Each row of numbers stands for one thing and depends on some of the facts below. Use the named rows to name the rest.

How the things are related:
K852 -steflen-> K466; K836 -steflen-> K144; K383 -steflen-> K514; K605 -steflen-> K394
K455 -steflen-> K904; K108 -steflen-> K657; K62 -steflen-> K987; K549 -steflen-> K6
K923 -steflen-> K505; K566 -steflen-> K441; K417 -steflen-> K549; K886 -steflen-> K382
K132 -steflen-> K976; K475 -steflen-> K114; K191 -steflen-> K767; K63 -steflen-> K143
K400 -steflen-> K362; K330 -steflen-> K322; K145 -steflen-> K378; K362 -steflen-> K973
K896 -steflen-> K702; K812 -steflen-> K210; K217 -steflen-> K493; K280 -steflen-> K461
K767 -steflen-> K218; K499 -steflen-> K265; K806 -steflen-> K891; K461 -steflen-> K213
K6 -steflen-> K502; K560 -steflen-> K356; K987 -steflen-> K830; K218 -steflen-> K194
K315 -steflen-> K836; K139 -steflen-> K810; K974 -steflen-> K508; K114 -steflen-> K16
K848 -steflen-> K437; K550 -steflen-> K463; K356 -steflen-> K798; K463 -steflen-> K417
K759 -steflen-> K530; K973 -steflen-> K550; K934 -steflen-> K63; K437 -steflen-> K62
K265 -steflen-> K420; K965 -steflen-> K972; K382 -steflen-> K695; K316 -steflen-> K344
K209 -steflen-> K806; K194 -steflen-> K966; K445 -steflen-> K211; K462 -steflen-> K315
K420 -steflen-> K227; K977 -steflen-> K475; K729 -klimim-> K926; K852 -klimim-> K435
K836 -klimim-> K394; K970 -klimim-> K806; K211 -klimim-> K812; K783 -klimim-> K108
K502 -klimim-> K357; K998 -klimim-> K966; K383 -klimim-> K702; K5 -klimim-> K798
K605 -klimim-> K886; K455 -klimim-> K139; K997 -klimim-> K362; K108 -klimim-> K923
K62 -klimim-> K923; K260 -klimim-> K322; K71 -klimim-> K139; K695 -klimim-> K508
K549 -klimim-> K806; K513 -klimim-> K977; K23 -klimim-> K984; K824 -klimim-> K297
K566 -klimim-> K379; K417 -klimim-> K394; K530 -klimim-> K441; K886 -klimim-> K357
K132 -klimim-> K303; K918 -klimim-> K977; K475 -klimim-> K926; K469 -klimim-> K513
K191 -klimim-> K977; K63 -klimim-> K806; K915 -klimim-> K918; K400 -klimim-> K135
K210 -klimim-> K475; K330 -klimim-> K435; K810 -klimim-> K135; K135 -klimim-> K966
K145 -klimim-> K819; K362 -klimim-> K139; K896 -klimim-> K889; K207 -klimim-> K191
K217 -klimim-> K303; K514 -klimim-> K266; K253 -klimim-> K5; K739 -klimim-> K461
K505 -klimim-> K977; K180 -klimim-> K702; K185 -klimim-> K965; K280 -klimim-> K435
K243 -klimim-> K108; K213 -klimim-> K759; K343 -klimim-> K435; K69 -klimim-> K977
K431 -klimim-> K462; K476 -klimim-> K280; K466 -klimim-> K759; K12 -klimim-> K378
K778 -klimim-> K279; K444 -klimim-> K812; K702 -klimim-> K977; K143 -klimim-> K266
K767 -klimim-> K965; K499 -klimim-> K114; K904 -klimim-> K657; K279 -klimim-> K961
K871 -klimim-> K594; K461 -klimim-> K984; K972 -klimim-> K462; K394 -klimim-> K435
K493 -klimim-> K378; K6 -klimim-> K702; K560 -klimim-> K798; K559 -klimim-> K984
K16 -klimim-> K279; K532 -klimim-> K382; K987 -klimim-> K830; K795 -klimim-> K889
K218 -klimim-> K550; K315 -klimim-> K139; K883 -klimim-> K819; K297 -klimim-> K830
K976 -klimim-> K362; K110 -klimim-> K559; K819 -klimim-> K926; K107 -klimim-> K798
K192 -klimim-> K357; K354 -klimim-> K444; K303 -klimim-> K798; K317 -klimim-> K508
K807 -klimim-> K12; K26 -klimim-> K926; K479 -klimim-> K378; K379 -klimim-> K934
K974 -klimim-> K502; K114 -klimim-> K830; K105 -klimim-> K315; K673 -klimim-> K71
K848 -klimim-> K961; K550 -klimim-> K266; K644 -klimim-> K143; K356 -klimim-> K984
K463 -klimim-> K279; K193 -klimim-> K657; K759 -klimim-> K508; K227 -klimim-> K513
K428 -klimim-> K317; K973 -klimim-> K303; K891 -klimim-> K12; K889 -klimim-> K977
K344 -klimim-> K23; K437 -klimim-> K108; K473 -klimim-> K759; K265 -klimim-> K936
K965 -klimim-> K961; K594 -klimim-> K977; K657 -klimim-> K392; K936 -klimim-> K961
K382 -klimim-> K144; K316 -klimim-> K280; K209 -klimim-> K560; K194 -klimim-> K493
K445 -klimim-> K144; K360 -klimim-> K502; K441 -klimim-> K139; K420 -klimim-> K392
K903 -klimim-> K977

Named rows:
K360: [  9   1   0  -3  22  -3  12  -7   5  -6  -6  -6  -3  -6 -13  -3   2  -6
  21   6  -3   3  -3  -8  -9   4  -5  -9]
K934: [ 13   8 -17 -14  -3  17 -12  18  10  -4   0   5   7  -5  12 -10 -15 -20
 -15   8  -3 -10  16   3  10  13  -5 -14]
K243: [  9   1  -1  -3  23  -4  12  -7   5  -7  -8  -7  -2  -7 -14  -3   2  -6
  22   7  -3   3  -4  -9 -10   5  -7  -9]
K972: [10  2  2 -3 17 -1 10 -5  6 -6 -3 -4 -5 -3 -6 -1  6 -5 19  3 -5  5 -5 -5
 -9  0 -1 -7]
K984: [  2   9  -4  -2  14   8  -1  -1   9  -1  12  -2   1   0 -13 -25 -13 -20
   9  14  -3   8   8  -8   2   2   8  -5]
K903: [ 17  -9  18   2  19   3  24  -4  31 -14   4  11 -13   5  -1  -3  17  -7
  13  -5   3   9 -22   0   4   5 -13  -8]
K473: [ 15  21   3  22   5 -11  11  -9   1  -4  23   8  -7 -14  27  34 -12 -16
  25  -2   8  -2 -10  -8 -17  -9   5   4]
K560: [ 18  12 -11 -30 -15  13 -30  33   7  15  -6  -5   1   1  -4  -5 -10  -8
   0 -14   1  -2  15   3  25   1  -1 -11]
K795: [ 18 -11  21   3  19   5  26  -3  35 -15   6  14 -14   7   1  -3  18  -7
  12  -6   5  10 -25   0   5   7 -15  -8]
K479: [  9   2   1  -3  21  -2  11  -6   6  -6  -5  -5  -4  -4 -11  -3   4  -6
  21   5  -4   5  -4  -7  -9   3  -4  -8]
K594: [ 11  -2  16   3  11  15  12   3  36  -9  23  16 -10  12   1 -24   3 -20
   0   2   4  13 -13   0  15   5  -2  -4]
K114: [ 13  -5 -23 -35  -6  28  -4  28 -17 -11  18  24  -8 -11 -14  -5 -20 -48
 -13 -13 -13   1  17  -6  -3  61 -20   6]
K265: [ 38   0 -13 -12   9  30  -4  13  15  10 -50  32  18  20  26  10 -21  -8
 -15  -8   4  -2  19  20 -45 -22  -5 -31]
K889: [ 11  -2  17   3  11  15  14   3  37  -9  24  16 -11  12   2 -23   4 -19
   0   2   5  13 -13   1  16   5  -3  -4]
K463: [ 32  -7  -2 -21 -21  -2   0  -5   2 -20 -37  27  49  -8   3  15  14 -18
   2  22 -11  12   0  45  -3  10  11 -20]
K315: [ -6 -11 -47   4   8   4 -12  19  29   9   1 -29 -23   1  31  13  23 -28
 -33  15 -16 -22  51  32  24   9  13  -8]
K362: [  8  27  -8 -23 -21  12  -7  -3  40  24 -11 -12   8 -22  50  -7  15 -20
 -20  12 -34  -5  35  19   4  42  -1  -4]
K605: [ 18  -1 -14 -14   9   5   1   9   6 -10 -21   1   8 -13   5   9  -4  -7
  -1   5  -2 -14   6  -1   0  16 -20 -19]
K139: [  7   5 -23 -30  -3  12 -15   6  23   7   1  -6  -7  -7  40  -8  -4 -24
 -22   8 -21 -11  14  14   4  14  -1  -7]
K279: [  9  -3  -8   5  -3   9  -5   0  -3  -6   0  31   8  22  -2 -21   1 -13
   7  22 -10  30  12  21 -14 -12  20   4]
K695: [ 13  14   2  12  10  -6  11  -6   3  -4  13   3  -7  -9  14  21  -5 -12
  22  -1   3   0  -7  -7 -15  -5   3   0]

Which thing is each row?
No name comes twice in this set of rows, the named rows included.
[ 19  -2 -17 -14  10   7   1  13   6  -9 -22   1   6 -11   4   8  -6  -9
  -3   4  -1 -16   9  -1   0  19 -23 -20] : K356
[ 21   4   4 -11  -2  19   9  20  -7 -37  -8 -16   8  -8  14   5  23   8
  -9 -11 -20 -27   4  -1 -12   8   6 -33] : K316
[  1   8  -4  -3  17   8  -1  -3   9  -1   9  -3   1  -1 -17 -27 -13 -19
  10  16  -3   7   8  -9   2   5   5  -5] : K926
[ 11   4  14  -1  12   8  17   1  -3 -27   5 -17  -2  -2  -4  -5  25   6
  15  -7 -18  -5  -5  -7 -18  -4  16 -18] : K343
[ 22  -9   1  -6  -3  19   0  23  36 -17   8  23   0  -2  33 -18  -6 -16
 -18   1   1  -3  -3   3  26  10 -28 -15] : K191
[ 25  -5  25   1  27  16  26  -3  45  -3  -3  15 -13  13   6  -3   5 -10
   7 -15  10   7 -21  -2 -10  -7 -12 -17] : K227
[  9 -13 -19  29  11  11  14  35  -2 -38  -7 -40  -5   2  -2  26  50   5
 -17  -3 -11 -38  43  17  11   1  20 -34] : K836
[ 12  18 -18 -24   6   0 -10   2  -5 -11 -25   8  -2   8   9   5  -2  28
 -12  24   8 -32 -24  -8   5  29 -29 -15] : K437
[  8  14   5 -20  -2   5 -19  15   7  19   9 -11  -8   8 -22 -17  -3  -5
  22 -13  -1  17   5  -4  16 -13  16   0] : K5
[  6  22  -1  12   2   3  -1  -2   6   0  31   6  -4  -5  15   0 -19 -24
  11   6   3   4   3  -6  -3  -6  15   4] : K508
[ 10  23 -17 -27   1   0 -15  -1  -7 -12 -23  11  -6  16  13   4   2  39
 -15  28  10 -36 -35  -8   7  29 -28 -11] : K62
[ 11   7 -17 -14   3  14 -10  14   8  -5  -5   2  10  -8   4 -12 -18 -20
 -11  12  -2 -11  16  -1  10  16 -10 -16] : K108
[  8  -1  -7   3  -1   9  -4   0  -1  -4   3  26   6  19  -3 -22  -1 -14
   7  20  -9  27  11  17 -12 -10  19   3] : K936

The same things again, as new rows of numbers:
Named rows:
K217: [-34  -6  -2  -8  62 -15  13 -22  19 -19   4 -10   4  -8  21  14  -2  28
  29   1   2  13  15  14  -7   0 -18]
K549: [-13  19  28   0 -16  11  12  31   3 -32  16 -29  -7  12 -11  13  10  20
  -3  19  -7   2  -7  27  -6 -17  -6]
K499: [-31   5  10 -35 -10 -15  -8 -10   2  14 -23   9  23   3 -19   9  -1 -25
 -17  -1  19  -6  46  44 -23  -1  -9]
K871: [ -9   4  -2  -8   5  -6 -13   5  20  -9 -23  -1 -18  18  -5  23  -9  -4
   1  33   8   6 -18 -12   1  20  24]
K445: [-12  -7  10  -3  13   2  -4   3   4  -3   5   3  -6  -2  -5  -1  -6  -2
  -2  -5   3  12  10  13  -7  17   7]
K473: [-16  24 -12  27   3  11  15  14 -26 -32 -14  12 -13   5 -14  -7  13 -28
  -4 -21  -4  32  28  -4 -35  11   9]
K362: [ 24  -5  16  14 -11  14  21  25  23 -25  18   0  29  -3 -12 -21  36  33
 -14  18  21 -32   0  13   0 -66  18]
K530: [-16   3  14  37   6  17  -3 -15  19  10  -7   0  10 -15   0  -3  24  -4
  -4  -1  14   2  -4  13  14 -37  35]
K795: [ -9   4  -2  -9   6  -7 -14   5  21  -9 -24  -1 -19  19  -5  23  -8  -4
   1  35   9   6 -18 -13   1  20  25]
K461: [ 17  -6 -10  -6 -18  -5  -3  -2  -9  10  13  10   3   3  15 -15  -2  24
   4 -20  -4 -16   3  -5   5   7   0]
K145: [-16 -13  18 -11  -3  -4 -15   6  -3   4  10   2  -9   0   4  -6 -10  13
 -12 -14   0  14   4  26   1  26   8]
K886: [ 20 -13  -9 -11  -5  -5   0   3  -3   4  15  17   5   2   7 -18  -4  22
   3 -18   2 -15  11  -3  -3  12   2]
K360: [-16   0  12   2  -3   0  -8   0  -5   3   3  -4  -8  -1   4   1  -3   2
  -4 -10  -4  14   1  16   2  13   4]
K594: [ 24  -2 -21 -15  -8 -14  -5   5  12  -5 -17  11  -4  20   2   7  -4  10
   3  29  10 -21 -16 -32   3   7  14]
K280: [ 45 -18   2   0   3  -2  20 -10   8  18  22   1  -8 -16 -19  28   9 -23
  23 -11   8 -29  20 -21 -12  27 -12]
K702: [ 20   8 -25  -8 -15 -12  -7  -1  11   0 -23   5  -7  23   8  15  -2  10
   8  31   6 -23 -24 -37   9   4  17]
K444: [ 18  -4 -12  -4 -11  -4   5   0  -9   5   5   8   7   0   6 -12   2  11
   1 -10   0 -15   3  -9   1  -4  -6]
K972: [-16  12   5  12  -3   5  -4  -8  -3   6  -3 -10 -10  -2   5  10   1  -5
   5  -6  -7   9  -4   7   7   3   5]
K836: [-15 -26   2   7  -3 -23  32  17  -7  20  16 -51 -14 -53 -21  35  12 -83
  -1  16  -3   2 -24  -5 -17  24   0]
K330: [ 41 -17   0  -4   2  -5  18  -5   3  14  17   4  -3 -15 -17  21   9 -19
  14  -7   8 -25  17 -18 -11  20 -14]
K6: [ -6  22  13 -12 -14   0   0  34  23 -38 -12 -24 -20  32 -14  33   3  18
  -1  58   4  -4 -29  -1  -2  -4  16]

Name these rows:
No name comes twice in this set of rows, the named rows included.
[ -3  -4 -24  -8  39 -21  22 -25   8 -12   5  -5  17  -7  33   5   6  40
  31  -3  -1 -12   8  -8   1 -21 -31] : K303
[ 22 -13 -11  -8   2  -3   4   1   0   1  14  17   6   1   4 -17  -4  15
   5 -13   4 -16  13  -7  -5   7   2] : K934
[-37  16   9 -27 -17 -13  -9 -16   0  19 -29   1  23   3 -15  17   3 -28
 -14   0  14  -7  40  43 -16  -9 -10] : K420
[-31  13  15 -11  38  -8  29  10  21 -51  18 -37   4   4  11  24  12  52
  25  25  -5   3   2  28 -10 -30 -32] : K973
[-33  27  -5 -31 -23 -20 -18 -15  17  13 -55  -2   9  24 -14  41   0 -29
  -8  40  20 -13  12  14  -8  -4  10] : K227
[ 15   6 -15   5 -16  -2   4  -7 -10  10   3   2   6   1  12  -7   5   9
   6 -10  -5 -16  -3 -12   8 -10  -5] : K322
[  1   7 -24   3  17 -11  15 -26   2   0   5  -4  10  -3  32   4   6  34
  33  -9  -7 -17   2 -12   8 -16 -18] : K798
[ 17  10 -18 -16  11  36   0  -2  -3  16  14   5  23   2 -16 -38 -39 -23
   7   8 -19 -17  -8 -14   6 -21 -18] : K279
[-15  20  -8  22   3   9  10  10 -20 -24 -10   8 -11   3 -11  -4  10 -23
  -2 -17  -3  26  22   0 -27  11   8] : K428
[ -8 -17 -33  -1 -28 -28  24  21 -25  12   8 -29  13 -32  15 -19   7 -30
 -14   7 -12 -12 -37 -14  -3 -14   2] : K144
[ 19 -14  -8 -12  -5  -6   2   4  -5   2  11  15   7   1   4 -18  -2  16
  -3 -12   4 -13  10  -3  -4   7  -2] : K923
[ 19   0 -16 -21  18  31   0   2   1  12  18  13  22   2 -19 -42 -39 -19
   6   6 -13 -17   1 -11   0 -12 -14] : K965
[-16   3  15  40   7  17  -3 -14  21  10  -7  -1  11 -16  -1  -4  27  -6
  -5   1  16   1  -4  14  15 -40  38] : K976
[ -7  35  18 -10  41  44  12 -25 -54  15 -12   0  -1  -6 -21 -23 -38 -32
 -45  23  -7  14 -32  -8  41 -14 -22] : K16

The same things again, as new rows of numbers:
Some things and their rows:
K806: [ 11  10  -3   4  -8 -14  11   9  -2  10   1   6  -2]
K475: [-20  26  -9 -22 -54 -33  17  22  20  10   9  -7  32]
K107: [-10 -14  11   8  -1  -5 -11   4 -13 -17   9 -30  -9]
K315: [ 16  24  -9  34 -28  -7   9 -35 -22  14  56  39 -20]
K505: [  1 -17   2 -10   1  -2 -17 -18   4 -23 -13  13  10]
K209: [ -9  -5  12  22  -9 -20 -18  15 -27 -20  12 -32  -7]
K965: [ 11   3 -29  16  10 -15  -5  -1  12  32  -1 -10   8]
K110: [-14  -3   2   0   2  14   5  -1   0  -4  -3  -4  -2]
K185: [-14  -4 -34  16  23   4 -22 -18  14  24  -3 -25  14]
K479: [-13  -3   2  -1   3  13   1  -3   0  -5  -2  -6  -2]
K297: [13 -6  0 -5 -2 -5 18  4  9 11  2 -2 -9]
K344: [-14  -3   1   0   1  14   5  -1   0  -4  -4  -4  -3]
K462: [ 11   2 -13  17 -18 -12  15  -4 -16  13  15  17  -8]
K192: [-13  -2   2  -1   3  13   2  -3   0  -4  -2  -5  -2]
K303: [ 12 -20  11   8  -8 -26   2  12  -8  -5  15 -33 -19]
K63: [-12  13  -2   8  -3   2  -5   3 -10  -4  -2   2   6]
K961: [ 10  -6 -18   4   8  -8   4  -4  15  24   1 -11  -2]
K420: [-20  44  -7   7  39 -30  13  -1 -15 -26 -27   3 -15]
K437: [-16  14  41  22 -10   8 -19   2 -17  30 -35   5   6]
K441: [ 18  18  17  -4   3   0   3 -11  23   7  29   3 -14]
K316: [ -3  16  -5 -39  10  15  -7   2 -48  11   1  -2  10]

Which thing is each row?
No name comes twice in this set of rows, the named rows included.
[ -5  29  16   6   4  10 -15  -9   7  -6  22   5   0] : K455
[ 14  -4   7  15 -13 -30   0  19 -14  -2  12 -21 -11] : K560
[47 38 23 21  8  7 19 -4  9 -5 32 -2 34] : K362
[17 21 10  2 -2 -7  4  1 12  9 20  8 -7] : K139
[36 -1  8 20 17  3 29 29 -5  0 14  4 43] : K550
[  1 -12   0  -7   3  -6  11  15  10  13   6   9 -14] : K502
[-34 -13   0   2  23  -6 -26  46  -5   8  22  38   0] : K549
[ 21  -1  -8  -5  -7   5   7  11  10   6  -2  -4 -17] : K966
[-22  47 -42  26  57 -41  -9 -13  -4   0 -29 -13   0] : K265
[-16  -5  -3 -38  37  10 -22  45 -47  19  26  29  20] : K417
[ -3   2  -1  14 -12   2  28  16  10   5 -12  13  -5] : K759
[ -9 -20  15  12  -3 -13 -15   8 -19 -21  13 -41 -13] : K253
[ 15  -2  -3 -26   3  -1  13   2 -11  17   4  -4  -6] : K435
[ 13  -6  14  -1  -4  -5  11   1   6  23  -8  -2 -10] : K830

